Here is a tiny trained network, its code and every weight. The questions are about switching its units off for an input and a target symbol, where a switched-off unit gives its printed mean instead of its output.

import numpy as np


def w(rows, s, z=0):
    codes = np.array(rows[::2]) - 128.0
    scale = np.full(codes.shape[1], s)
    scale[-1] = z or s
    return codes * scale


def norm(h):
    return h / np.sqrt((h * h).mean(-1, keepdims=True) + 1e-5)


def softmax(a):
    e = np.exp(a - a.max(-1, keepdims=True))
    return e / e.sum(-1, keepdims=True)


def log_softmax(a):
    a = a - a.max(-1, keepdims=True)
    return a - np.log(np.exp(a).sum(-1, keepdims=True))


def net(x, mask):
    ids = ['αβδεζηλμξπστψω'.index(c) for c in x.split()]
    T = len(ids)
    res = E[ids] + P[:T]
    u = 0
    for l in range(2):
        r = norm(res)
        for j in range(3):
            rows = slice(3 * j, 3 * j + 3)
            q, k, v = (r @ M[l][rows].T for M in (Q, K, V))
            z = softmax(np.where(np.tri(T) > 0, q @ k.T / 3**0.5, -1e9)) @ v
            o = O[l][rows]
            res = res + np.where(mask[u + j], z, o[:, -1]) @ o[:, :-1]
        u += 3
    return log_softmax(norm(res)[-1] @ U[:, :-1].T + U[:, -1])


Q, K, V, O = {}, {}, {}, {}
E = w([
[201,193,196,49,120,159,145,152,32,94,111],'α',
[123,143,134,64,131,212,114,78,133,123,115],'β',
[86,124,186,81,89,109,147,141,158,134,186],'δ',
[112,160,76,127,204,165,101,129,121,116,143],'ε',
[129,149,87,62,113,67,46,169,75,139,154],'ζ',
[206,110,139,178,193,86,116,120,70,62,141],'η',
[91,93,106,160,143,122,51,78,91,85,106],'λ',
[182,123,111,46,229,58,186,228,170,214,48],'μ',
[135,94,125,148,137,44,84,99,176,112,194],'ξ',
[129,124,130,125,129,106,212,99,141,105,212],'π',
[163,86,179,136,75,49,144,96,105,83,170],'σ',
[104,143,88,167,102,47,108,191,65,116,168],'τ',
[22,159,183,166,167,90,194,137,73,113,4],'ψ',
[151,222,238,192,201,127,65,114,137,178,112],'ω',
],0.0038)
P = w([
[130,108,136,73,142,31,132,132,181,37,181],'0',
[93,61,162,143,154,137,130,108,25,239,160],'1',
[122,105,118,136,109,158,92,193,107,146,130],'2',
[134,170,129,54,157,33,159,91,139,66,150],'3',
[157,154,93,155,68,166,142,170,200,99,90],'4',
[136,162,126,151,100,174,109,152,106,141,131],'5',
[128,180,111,75,141,27,161,62,150,92,116],'6',
[86,66,122,140,188,96,138,99,46,255,148],'7',
],0.005)
Q[0] = w([
[145,73,57,135,86,133,116,147,169,96,167],'L0H1',
[210,78,149,224,47,200,179,197,107,255,135],'L0H1',
[100,39,72,131,92,73,136,112,121,139,176],'L0H1',
[90,145,139,30,201,53,110,34,132,37,166],'L0H2',
[118,85,59,171,91,178,100,85,121,131,188],'L0H2',
[144,77,135,171,110,145,185,174,108,210,142],'L0H2',
[56,74,132,147,205,123,188,101,134,141,9],'L0H3',
[147,228,93,166,65,143,130,155,228,41,58],'L0H3',
[189,147,98,75,122,41,181,89,159,63,112],'L0H3',
],0.006)
K[0] = w([
[151,132,104,86,129,152,122,142,153,105,133],'L0H1',
[124,95,119,147,67,154,80,125,101,88,254],'L0H1',
[104,123,115,143,95,85,144,152,169,93,137],'L0H1',
[116,192,159,161,168,115,142,143,141,167,65],'L0H2',
[118,138,140,161,110,157,119,122,104,128,175],'L0H2',
[131,80,73,110,106,148,118,145,104,123,154],'L0H2',
[108,81,133,119,180,124,144,126,163,113,56],'L0H3',
[82,133,167,113,190,124,133,70,46,189,154],'L0H3',
[141,111,119,86,153,47,152,119,107,130,148],'L0H3',
],0.0094)
V[0] = w([
[61,173,143,175,72,148,58,74,55,127,191],'L0H1',
[107,130,112,156,103,129,121,86,118,104,159],'L0H1',
[105,179,111,118,69,158,110,121,154,54,136],'L0H1',
[171,54,18,85,113,130,136,152,181,97,106],'L0H2',
[140,210,214,177,178,118,56,116,178,136,163],'L0H2',
[254,101,82,119,66,163,106,71,136,172,234],'L0H2',
[84,114,192,106,179,91,119,166,127,150,58],'L0H3',
[156,90,252,142,93,101,174,191,127,122,113],'L0H3',
[221,62,47,119,73,67,149,126,134,135,172],'L0H3',
],0.0039)
O[0] = w([
[67,101,58,89,165,179,84,125,119,71,187,126],'L0H1',
[122,127,134,118,152,173,120,143,125,118,151,136],'L0H1',
[91,175,174,140,158,187,109,150,82,125,124,136],'L0H1',
[133,3,46,115,145,105,93,122,145,125,126,109],'L0H2',
[194,168,164,158,114,196,155,124,124,145,202,141],'L0H2',
[135,42,199,138,173,124,86,194,140,88,139,117],'L0H2',
[90,156,136,114,187,122,127,58,148,97,100,126],'L0H3',
[87,170,196,121,178,145,83,167,114,123,83,165],'L0H3',
[149,180,163,171,102,185,171,145,123,179,64,253],'L0H3',
],0.0047,0.0023)
Q[1] = w([
[108,61,158,95,170,171,130,144,49,189,153],'L1H1',
[105,97,114,218,106,165,59,115,104,95,163],'L1H1',
[114,137,105,121,94,189,96,176,180,77,99],'L1H1',
[117,139,194,133,134,141,136,165,153,89,135],'L1H2',
[108,145,152,86,160,85,163,139,141,116,102],'L1H2',
[138,185,132,111,131,81,119,104,97,94,143],'L1H2',
[125,72,144,122,145,93,149,99,81,214,119],'L1H3',
[169,95,104,134,68,153,91,197,140,96,96],'L1H3',
[119,132,151,137,156,165,79,153,2,163,181],'L1H3',
],0.0098)
K[1] = w([
[153,134,102,111,105,208,83,223,218,36,109],'L1H1',
[141,106,130,199,100,165,68,114,101,70,238],'L1H1',
[103,85,173,71,161,218,120,154,22,187,216],'L1H1',
[144,149,161,139,66,157,109,136,192,41,147],'L1H2',
[102,191,87,121,83,93,167,133,193,120,68],'L1H2',
[135,200,118,109,96,46,157,26,122,113,126],'L1H2',
[167,92,80,144,103,110,145,220,254,76,27],'L1H3',
[197,56,133,114,70,164,128,186,38,176,193],'L1H3',
[149,183,99,149,56,172,71,155,137,30,189],'L1H3',
],0.0067)
V[1] = w([
[29,125,145,64,77,101,118,182,174,224,187],'L1H1',
[106,106,147,214,92,98,78,52,52,106,128],'L1H1',
[145,145,86,191,255,100,181,174,156,158,156],'L1H1',
[194,187,18,124,171,119,59,194,156,73,66],'L1H2',
[208,86,158,104,133,210,75,99,155,138,137],'L1H2',
[173,116,156,114,140,136,140,36,215,61,129],'L1H2',
[102,113,167,233,102,108,49,85,196,147,164],'L1H3',
[48,138,86,201,108,66,153,190,76,96,110],'L1H3',
[209,166,78,94,138,109,17,169,110,205,118],'L1H3',
],0.0046)
O[1] = w([
[156,123,117,169,81,77,102,38,62,245,189,204],'L1H1',
[154,63,159,78,197,89,216,163,95,130,109,74],'L1H1',
[46,187,28,249,168,152,190,179,129,88,209,132],'L1H1',
[72,132,233,181,81,189,64,117,6,168,186,39],'L1H2',
[75,200,104,98,120,82,190,113,85,139,55,4],'L1H2',
[71,111,56,107,206,152,90,138,96,216,80,56],'L1H2',
[163,254,202,82,173,72,111,42,112,53,213,63],'L1H3',
[59,164,52,86,112,92,202,101,18,89,22,193],'L1H3',
[150,171,113,156,230,71,157,122,211,241,70,166],'L1H3',
],0.0044,0.0021)
U = w([
[123,72,138,104,138,219,77,170,164,166,81,243],'α',
[172,65,141,69,71,130,90,85,224,116,180,10],'β',
[115,107,172,139,103,112,43,89,60,190,153,60],'δ',
[125,83,24,135,112,132,155,142,198,77,186,36],'ε',
[186,123,104,152,124,80,164,119,162,196,65,144],'ζ',
[108,148,139,148,180,151,161,220,135,78,82,169],'η',
[179,69,153,49,157,73,174,122,137,54,118,99],'λ',
[64,148,76,207,153,196,91,142,142,172,131,118],'μ',
[185,220,196,150,135,131,168,114,133,120,174,122],'ξ',
[132,112,130,189,42,162,158,170,71,103,162,203],'π',
[142,150,246,95,114,161,130,165,74,125,47,67],'σ',
[66,192,77,95,80,95,194,95,62,112,86,72],'τ',
[64,59,95,98,184,141,100,94,65,96,110,252],'ψ',
[92,129,133,119,226,82,85,120,155,111,186,152],'ω',
],0.012,0.002)

Each question gives the input, a string of symbols that net reads in full, and the target symbol t.
The units are the heads (3 rows each of Q, K, V and O). Each row of codes is followed by its name. A weight is (code - 128) times the scale printed after its matrix; where a second scale follows, it is the last column's (O and U).
mask holds one flag per head, layer by layer. A switched-off head (its flag False) gives its mean, the last column of its rows in O, instead of its output. The means were averaged over made-up inputs and are rounded, as every weight is.
A unit's drop is (log p(t) with every unit on - log p(t) with that unit switched off) / (log p(t) with every unit on - log p(t) with every unit switched off).
The circuit of an input: a set's keep is (log p(t) with only the set's units on - log p(t) with every unit switched off) / (log p(t) with every unit on - log p(t) with every unit switched off). Starting from all 6 units, units are removed one at a time, each time the one whose removal leaves the highest keep (on an exact tie, the one counted first), for as long as the keep stays at least 0.8.
units of the circuit, in order: the units of the circuit, biggest drop first
unit that matters most: the unit with the biggest drop
heads that matter: for each layer, one digit per head in row order, 1 if its drop is at least 0.15 and else 0, layers parted by /
input π ζ π ξ π π ζ β, target π: units of the circuit, in order	(L0H3, L1H3)
input ε ζ ζ ζ π λ ζ ζ, target π: heads that matter	000 / 000
input ζ ζ ζ μ ξ λ δ σ, target ξ: units of the circuit, in order	(L1H3)
input π τ ψ ζ ξ β δ ζ, target ξ: units of the circuit, in order	(L1H3, L1H2)
input λ ζ ε ε, target μ: heads that matter	000 / 010
input μ π ζ α, target ζ: units of the circuit, in order	(L0H1, L1H3)
input π β ω β ω ζ α, target ξ: heads that matter	010 / 001
input η ζ ξ λ π λ, target λ: units of the circuit, in order	(L1H1, L0H3)
input λ μ π π σ, target μ: heads that matter	000 / 100
input π ζ σ ε δ, target ζ: heads that matter	000 / 101
input ζ ζ σ ε ζ μ ε, target ζ: heads that matter	100 / 000
input ψ ψ σ π ζ, target ψ: units of the circuit, in order	(L0H3, L1H3)
input ξ μ ζ δ ζ δ ξ, target ζ: units of the circuit, in order	(L0H1, L1H3)
input ψ π α ζ, target τ: unit that matters most	L0H2
input δ π δ ψ δ π σ, target τ: heads that matter	010 / 001
input δ ζ σ ζ σ, target ζ: heads that matter	000 / 001
input ζ ω ξ ζ π ψ λ ω, target π: units of the circuit, in order	(L1H3, L0H3, L1H2)
input ε μ ξ π λ τ β, target ζ: heads that matter	100 / 000
input ζ ψ ξ, target ξ: heads that matter	000 / 001
input β λ σ λ ε, target λ: unit that matters most	L1H1
input π λ σ α π ψ δ δ, target π: units of the circuit, in order	(L1H3, L0H3)
input π ζ μ σ ε β λ π, target ε: heads that matter	001 / 100
input τ ζ σ λ, target ψ: units of the circuit, in order	(L1H2, L1H1)
input μ ξ δ η, target ζ: heads that matter	110 / 000
input ζ π ψ ξ, target τ: heads that matter	010 / 000
input π ζ ζ β λ, target ζ: heads that matter	000 / 101
input η ω λ λ ξ ζ π, target ξ: units of the circuit, in order	(L0H2)
